Below are the code and all the weights of a small trained network. Each question names an input and a class and asks about switching units off, where a switched-off unit gives its printed mean instead of its output.

import numpy as np


def w(rows, s, z=0):
    codes = np.array(rows[::2]) - 128.0
    scale = np.full(codes.shape[1], s)
    scale[-1] = z or s
    return codes * scale


def f(y):
    return y / 2 * (1 + np.tanh(0.7978845608 * (y + 0.044715 * y**3)))


def log_softmax(a):
    a = a - a.max(-1, keepdims=True)
    return a - np.log(np.exp(a).sum(-1, keepdims=True))


def net(x, mask):
    res = np.array(x, float).reshape(1, 5) / 4 @ E
    y = f(res @ A[0][:, :-1].T + A[0][:, -1])
    res = res + np.where(mask, y, B[0][:, -1]) @ B[0][:, :-1]
    return log_softmax(res[-1] @ U[:, :-1].T + U[:, -1])


A, B = {}, {}
E = w([
[166,113,110,167,37,244],'x0',
[150,65,137,187,126,59],'x1',
[189,74,11,32,108,55],'x2',
[232,254,125,82,170,192],'x3',
[160,106,14,209,123,130],'x4',
],0.0086)
A[0] = w([
[116,85,56,107,105,69,241],'neuron 0',
[167,85,96,125,122,72,215],'neuron 1',
[52,121,101,145,75,130,251],'neuron 2',
[66,132,169,113,172,9,232],'neuron 3',
[71,86,85,73,74,109,106],'neuron 4',
[201,145,101,102,112,166,253],'neuron 5',
[112,198,167,149,116,199,207],'neuron 6',
[189,135,99,127,99,84,76],'neuron 7',
[220,123,75,134,72,132,203],'neuron 8',
[93,101,151,232,55,172,166],'neuron 9',
[137,133,102,184,157,136,221],'neuron 10',
[156,230,180,84,109,159,244],'neuron 11',
[56,106,121,222,133,70,175],'neuron 12',
[17,80,117,150,168,93,162],'neuron 13',
],0.012,0.0039)
B[0] = w([
[137,65,34,93,8,165,235],'neuron 0',
[131,101,36,122,42,127,207],'neuron 1',
[128,79,175,103,117,189,197],'neuron 2',
[42,101,91,96,130,105,254],'neuron 3',
[129,151,104,89,96,199,190],'neuron 4',
[193,201,132,174,152,66,224],'neuron 5',
[176,167,150,113,223,108,226],'neuron 6',
[173,90,90,122,110,88,169],'neuron 7',
[231,145,150,104,103,98,226],'neuron 8',
[181,88,195,140,146,142,226],'neuron 9',
[137,124,153,182,115,114,170],'neuron 10',
[131,237,98,100,232,115,245],'neuron 11',
[73,48,139,187,118,146,225],'neuron 12',
[71,68,135,129,82,140,227],'neuron 13',
],0.011,0.012)
U = w([
[226,118,32,120,58,28,147],'0',
[50,158,96,47,168,18,252],'1',
[56,49,140,219,100,101,25],'2',
[95,96,90,48,76,193,18],'3',
[200,121,254,150,150,159,114],'4',
[194,241,110,145,177,109,192],'5',
],0.01,0.0019)

Each question gives the input, the list of numbers given to net, and the class t.
The units are the neurons (one row each of A and B). Each row of codes is followed by its name. A weight is (code - 128) times the scale printed after its matrix; where a second scale follows, it is the last column's (A, B and U).
mask holds one flag per neuron, in row order. A switched-off neuron (its flag False) gives its mean, the last column of its row in B, instead of its output. The means were averaged over made-up inputs and are rounded, as every weight is.
A unit's drop is (log p(t) with every unit on - log p(t) with that unit switched off) / (log p(t) with every unit on - log p(t) with every unit switched off).
The circuit of an input: a set's keep is (log p(t) with only the set's units on - log p(t) with every unit switched off) / (log p(t) with every unit on - log p(t) with every unit switched off). Starting from the 12 units with the biggest drops (on a tie, the unit counted first), units are removed one at a time, each time the one whose removal leaves the highest keep (on an exact tie, the one counted first), for as long as the keep stays at least 0.8.
circuit, biggest first: the units of the circuit, biggest drop first
top k neurons: the k neurons with the biggest drops, biggest first
drop of u: that unit's drop, to one decimal
input [-5,-2,4,8,2], class 5: circuit, biggest first	[neuron 11]
input [-2,4,2,-4,-1], class 3: top 2 neurons	[neuron 0; neuron 4]
input [-1,4,3,-6,-4], class 3: top 2 neurons	[neuron 4; neuron 0]
input [-1,0,-4,0,5], class 4: top 3 neurons	[neuron 3; neuron 0; neuron 1]
input [-8,2,5,0,-5], class 3: top 3 neurons	[neuron 0; neuron 11; neuron 5]
input [-7,-8,-6,-4,2], class 2: top 2 neurons	[neuron 12; neuron 13]
input [-2,5,-8,-2,-7], class 2: top 2 neurons	[neuron 3; neuron 12]
input [8,6,-6,-6,4], class 4: top 2 neurons	[neuron 9; neuron 3]
input [8,-5,-8,3,0], class 5: drop of neuron 11	0.7
input [3,-4,-4,-6,-6], class 4: drop of neuron 5	0.0
input [7,6,-6,-4,-4], class 4: drop of neuron 9	0.4
